Below is a small trained network, with its code and all its weights. Each question gives an input and a target symbol and asks what happens when units are switched off, that is, made to give their printed mean instead of their output.

import numpy as np


def w(rows, s, z=0):
    codes = np.array(rows[::2]) - 128.0
    scale = np.full(codes.shape[1], s)
    scale[-1] = z or s
    return codes * scale


def norm(h):
    return h / np.sqrt((h * h).mean(-1, keepdims=True) + 1e-5)


def f(y):
    return y / 2 * (1 + np.tanh(0.7978845608 * (y + 0.044715 * y**3)))


def softmax(a):
    e = np.exp(a - a.max(-1, keepdims=True))
    return e / e.sum(-1, keepdims=True)


def log_softmax(a):
    a = a - a.max(-1, keepdims=True)
    return a - np.log(np.exp(a).sum(-1, keepdims=True))


def net(x, mask):
    ids = ['βγδεζηθλμξπστφψω'.index(c) for c in x.split()]
    T = len(ids)
    res = E[ids] + P[:T]
    u = 0
    for l in range(2):
        r = norm(res)
        for j in range(2):
            rows = slice(2 * j, 2 * j + 2)
            q, k, v = (r @ M[l][rows].T for M in (Q, K, V))
            z = softmax(np.where(np.tri(T) > 0, q @ k.T / 2**0.5, -1e9)) @ v
            o = O[l][rows]
            res = res + np.where(mask[u + j], z, o[:, -1]) @ o[:, :-1]
        u += 2
        y = f(norm(res) @ A[l][:, :-1].T + A[l][:, -1])
        res = res + np.where(mask[u : u + 12], y, B[l][:, -1]) @ B[l][:, :-1]
        u += 12
    return log_softmax(norm(res)[-1] @ U[:, :-1].T + U[:, -1])


Q, K, V, O, A, B = {}, {}, {}, {}, {}, {}
E = w([
[115,157,46,163,111,89,115,142,157,91,135],'β',
[98,145,64,214,92,106,106,152,162,119,97],'γ',
[119,166,63,167,110,68,110,172,242,99,116],'δ',
[131,128,56,163,109,159,156,195,115,166,204],'ε',
[178,1,105,91,225,184,77,138,175,99,60],'ζ',
[103,143,158,212,129,138,80,117,107,83,165],'η',
[153,112,74,142,119,76,104,112,103,57,202],'θ',
[139,95,93,137,65,109,151,150,207,192,151],'λ',
[112,162,100,169,126,98,109,212,208,211,140],'μ',
[145,163,80,77,38,89,99,101,131,117,132],'ξ',
[127,119,236,140,113,95,131,112,84,118,106],'π',
[126,192,114,126,166,158,162,104,80,177,79],'σ',
[107,210,109,90,192,138,134,66,207,157,140],'τ',
[194,172,63,93,74,167,141,178,144,98,110],'φ',
[187,205,162,166,105,93,96,98,111,176,116],'ψ',
[137,211,237,175,127,157,82,131,169,143,138],'ω',
],0.02)
P = w([
[102,146,129,203,51,124,194,109,136,105,156],'0',
[114,128,138,183,72,124,185,98,145,106,143],'1',
[123,125,150,160,82,130,177,95,140,105,146],'2',
[118,117,135,161,92,126,150,109,135,114,134],'3',
[114,118,136,143,90,135,129,124,133,116,138],'4',
[118,112,127,136,99,129,113,131,129,122,133],'5',
[116,95,122,140,118,116,103,142,130,132,110],'6',
[113,101,121,122,121,123,83,151,124,133,115],'7',
[117,86,116,120,141,112,75,155,121,141,99],'8',
[118,84,121,99,143,121,49,158,111,142,111],'9',
[118,87,117,98,148,117,29,174,107,154,105],'10',
[122,79,118,89,152,126,3,185,94,165,104],'11',
],0.014)
Q[0] = w([
[131,151,188,62,177,179,220,125,88,175,90],'L0H1',
[148,148,153,84,129,118,135,128,99,107,108],'L0H1',
[105,91,144,128,67,101,131,135,139,141,154],'L0H2',
[145,228,143,12,186,170,226,81,119,178,88],'L0H2',
],0.011)
K[0] = w([
[85,181,114,220,97,152,210,98,153,46,146],'L0H1',
[150,166,131,255,49,89,181,169,145,151,110],'L0H1',
[194,147,164,62,166,242,132,63,45,113,125],'L0H2',
[101,202,129,196,101,84,240,116,127,66,166],'L0H2',
],0.0082)
V[0] = w([
[180,161,143,105,174,88,78,57,108,96,129],'L0H1',
[157,51,91,117,155,139,112,110,114,171,165],'L0H1',
[3,79,190,105,88,48,204,193,50,85,229],'L0H2',
[81,111,108,37,17,75,127,90,163,228,42],'L0H2',
],0.005)
O[0] = w([
[105,212,215,65,91,126,124,77,92,18,145,54],'L0H1',
[91,87,199,203,93,119,24,21,255,82,100,36],'L0H1',
[105,6,170,168,96,75,113,145,158,131,75,7],'L0H2',
[161,84,157,18,9,169,114,143,110,136,195,216],'L0H2',
],0.0078,0.002)
A[0] = w([
[178,93,84,144,160,114,127,105,183,110,202,113],'L0N1',
[106,66,105,178,104,129,107,115,20,62,183,154],'L0N2',
[39,165,101,88,99,69,98,102,179,98,91,101],'L0N3',
[103,134,183,112,117,99,156,200,79,117,86,77],'L0N4',
[93,69,104,72,140,155,178,166,62,254,196,253],'L0N5',
[125,124,178,88,144,91,134,131,133,209,89,178],'L0N6',
[129,57,98,75,189,158,146,110,143,82,135,119],'L0N7',
[133,132,156,108,102,98,169,142,191,152,93,178],'L0N8',
[112,107,93,130,172,143,132,176,143,78,135,146],'L0N9',
[81,159,124,95,90,100,103,179,106,165,113,114],'L0N10',
[76,158,130,106,190,64,132,112,142,131,154,137],'L0N11',
[169,53,66,94,85,62,118,82,146,150,93,112],'L0N12',
],0.0079,0.0057)
B[0] = w([
[71,198,165,148,120,169,84,99,98,155,128,215],'L0N1',
[67,186,109,122,93,135,137,178,191,135,38,210],'L0N2',
[75,138,154,146,115,121,73,90,118,97,154,227],'L0N3',
[129,118,69,118,131,184,104,91,152,140,155,129],'L0N4',
[78,161,176,160,118,100,94,96,177,65,65,255],'L0N5',
[113,211,122,150,71,140,60,125,92,68,115,164],'L0N6',
[229,186,162,119,129,204,103,154,73,180,166,127],'L0N7',
[64,195,142,118,90,205,117,129,2,94,122,214],'L0N8',
[207,209,144,131,124,57,82,167,16,90,147,199],'L0N9',
[144,114,131,134,169,130,165,148,76,74,94,198],'L0N10',
[154,94,129,129,119,242,133,163,189,23,173,153],'L0N11',
[108,137,153,179,110,180,98,231,109,154,168,207],'L0N12',
],0.0074,0.005)
Q[1] = w([
[104,121,111,131,81,114,75,178,154,103,93],'L1H1',
[76,233,129,152,54,176,93,147,74,90,72],'L1H1',
[170,37,153,126,179,22,189,17,254,171,222],'L1H2',
[64,72,116,101,165,112,110,154,129,149,126],'L1H2',
],0.0097)
K[1] = w([
[121,110,190,98,163,100,50,138,166,91,88],'L1H1',
[208,118,121,83,204,176,51,142,76,130,108],'L1H1',
[64,131,108,172,77,121,254,120,122,146,151],'L1H2',
[104,48,70,96,81,89,181,125,145,62,112],'L1H2',
],0.0096)
V[1] = w([
[42,181,118,116,148,96,60,125,160,156,255],'L1H1',
[12,166,116,79,186,107,132,105,93,216,61],'L1H1',
[85,72,12,75,108,74,118,75,135,99,154],'L1H2',
[165,152,146,135,94,9,77,88,63,177,136],'L1H2',
],0.0097)
O[1] = w([
[111,81,102,155,136,165,178,89,146,154,95,145],'L1H1',
[55,199,91,153,104,146,150,105,42,163,182,58],'L1H1',
[58,172,90,159,91,128,155,188,160,67,112,3],'L1H2',
[136,166,143,161,103,37,248,86,177,203,148,165],'L1H2',
],0.014,0.0071)
A[1] = w([
[129,122,152,62,98,101,95,165,83,41,110,107],'L1N1',
[209,188,194,46,183,162,41,193,132,75,136,192],'L1N2',
[66,119,71,163,122,135,66,172,95,114,164,115],'L1N3',
[151,135,173,100,45,90,151,183,164,196,102,127],'L1N4',
[143,137,52,181,175,128,213,151,126,147,93,152],'L1N5',
[159,156,55,128,101,183,139,119,73,235,90,93],'L1N6',
[138,212,144,128,142,146,160,70,131,119,209,253],'L1N7',
[78,114,131,58,114,135,195,188,185,147,77,86],'L1N8',
[130,162,205,158,124,122,40,169,96,125,128,113],'L1N9',
[202,3,203,130,242,168,94,37,107,195,190,11],'L1N10',
[57,132,165,175,106,80,152,106,121,107,114,35],'L1N11',
[118,126,81,73,127,254,56,62,98,80,133,48],'L1N12',
],0.0096,0.0036)
B[1] = w([
[28,76,123,110,221,114,108,198,214,152,150,175],'L1N1',
[213,130,179,102,92,90,73,206,216,126,68,251],'L1N2',
[125,115,220,109,139,154,154,88,85,165,131,170],'L1N3',
[146,125,151,95,170,149,209,119,118,154,162,181],'L1N4',
[172,127,120,90,204,131,77,153,103,140,124,161],'L1N5',
[145,160,96,18,111,142,93,118,196,74,137,151],'L1N6',
[198,197,206,150,131,120,109,124,101,134,100,158],'L1N7',
[206,159,64,110,100,166,166,88,39,34,149,141],'L1N8',
[126,93,79,86,132,98,162,202,130,56,184,191],'L1N9',
[242,2,104,78,36,117,76,52,3,107,130,198],'L1N10',
[112,74,111,74,101,80,96,47,160,131,182,161],'L1N11',
[86,114,204,124,157,127,200,139,89,156,40,157],'L1N12',
],0.0092,0.013)
U = w([
[82,128,187,120,169,190,182,130,113,94,51,254],'β',
[190,80,142,122,71,135,87,104,74,114,113,89],'γ',
[108,235,154,123,82,148,86,115,87,66,133,158],'δ',
[110,143,93,161,70,118,139,178,105,165,74,52],'ε',
[129,111,144,198,39,210,153,163,162,172,123,175],'ζ',
[130,130,136,141,131,150,143,130,131,111,127,34],'η',
[116,121,139,177,254,114,117,127,102,110,150,144],'θ',
[71,73,134,83,124,84,155,156,101,128,206,51],'λ',
[114,144,93,154,99,108,155,154,112,131,86,80],'μ',
[108,127,107,93,155,206,106,102,190,186,164,166],'ξ',
[171,165,196,151,145,98,219,97,175,156,79,152],'π',
[155,132,52,119,216,140,193,141,98,82,119,237],'σ',
[113,108,109,201,145,137,130,163,122,187,106,201],'τ',
[129,128,130,46,85,180,226,92,167,37,128,19],'φ',
[99,121,100,183,118,99,118,61,174,66,77,210],'ψ',
[150,149,166,117,125,109,102,212,190,86,92,146],'ω',
],0.0095,0.0024)

Each question gives the input, a string of symbols that net reads in full, and the target symbol t.
The units are the heads (2 rows each of Q, K, V and O) and the neurons (one row each of A and B). Each row of codes is followed by its name. A weight is (code - 128) times the scale printed after its matrix; where a second scale follows, it is the last column's (O, A, B and U).
mask holds one flag per unit, layer by layer, with each layer's heads first. A switched-off unit (its flag False) gives its mean, the last column of its rows in O or B, instead of its output. The means were averaged over made-up inputs and are rounded, as every weight is.
A unit's drop is (log p(t) with every unit on - log p(t) with that unit switched off) / (log p(t) with every unit on - log p(t) with every unit switched off).
The circuit of an input: a set's keep is (log p(t) with only the set's units on - log p(t) with every unit switched off) / (log p(t) with every unit on - log p(t) with every unit switched off). Starting from the 12 units with the biggest drops (on a tie, the unit counted first), units are removed one at a time, each time the one whose removal leaves the highest keep (on an exact tie, the one counted first), for as long as the keep stays at least 0.8.
circuit, biggest first: the units of the circuit, biggest drop first
most important unit: the unit with the biggest drop
top k neurons: the k neurons with the biggest drops, biggest first
k most important neurons of layer l: the k neurons of layer l with the biggest drops, biggest first
which heads matter: for each layer, one digit per head in row order, 1 if its drop is at least 0.15 and else 0, layers parted by /
input δ φ θ δ ε, target ψ: top 2 neurons => L0N5; L1N2
input ξ ζ θ δ φ ψ δ μ, target γ: circuit, biggest first => L1H2; L0N7
input φ η ω τ, target γ: circuit, biggest first => L1N10; L1H2
input δ σ σ, target δ: circuit, biggest first => L1H1
input λ μ γ θ μ θ π δ, target λ: which heads matter => 01 / 00
input δ φ τ, target ω: circuit, biggest first => L1N2; L1H2
input π φ δ ω θ π δ δ β ψ θ, target π: which heads matter => 00 / 01
input δ θ φ θ φ θ φ σ, target ω: 2 most important neurons of layer 0 => L0N5; L0N2
input ψ δ δ μ π λ ω σ δ β θ, target ψ: which heads matter => 10 / 11
input σ δ π, target δ: which heads matter => 10 / 10
input δ ξ τ σ ω ω θ δ λ, target ζ: top 3 neurons => L0N9; L0N12; L0N5
input σ β ω δ, target γ: circuit, biggest first => L1H2; L1N10
input μ δ θ σ δ π, target δ: which heads matter => 00 / 10
input μ δ δ δ θ θ β, target ψ: most important unit => L0H1
input δ μ δ δ, target ξ: which heads matter => 10 / 10
input σ θ φ φ σ ψ δ μ δ θ, target ξ: 4 most important neurons of layer 0 => L0N1; L0N2; L0N12; L0N5
input μ γ δ δ θ φ δ θ φ θ φ ψ, target π: which heads matter => 00 / 01
input π π θ, target λ: top 2 neurons => L0N2; L0N11
input λ δ ω θ δ δ μ θ μ, target ξ: top 2 neurons => L0N2; L1N6
input φ η θ, target ω: which heads matter => 00 / 10
input π φ θ θ φ φ ψ ψ δ σ γ δ, target δ: circuit, biggest first => L1H1; L0H2
input δ ψ ζ δ δ ψ λ, target γ: circuit, biggest first => L0N7; L1H2; L1N10
input δ δ ψ γ δ σ γ ψ σ σ, target π: circuit, biggest first => L1H2
input μ θ δ δ ξ γ, target φ: which heads matter => 01 / 00
input η μ δ π δ θ δ, target ψ: which heads matter => 10 / 10
input δ η δ φ δ φ σ φ ζ σ, target ω: circuit, biggest first => L1H1; L1N2
input δ δ θ ε δ λ γ θ π η, target λ: which heads matter => 01 / 10
input θ ψ δ θ δ δ ψ δ, target π: which heads matter => 00 / 01
input φ θ ω, target γ: circuit, biggest first => L1H2; L1N10
input ω φ μ θ τ σ ε σ δ θ, target δ: which heads matter => 00 / 11
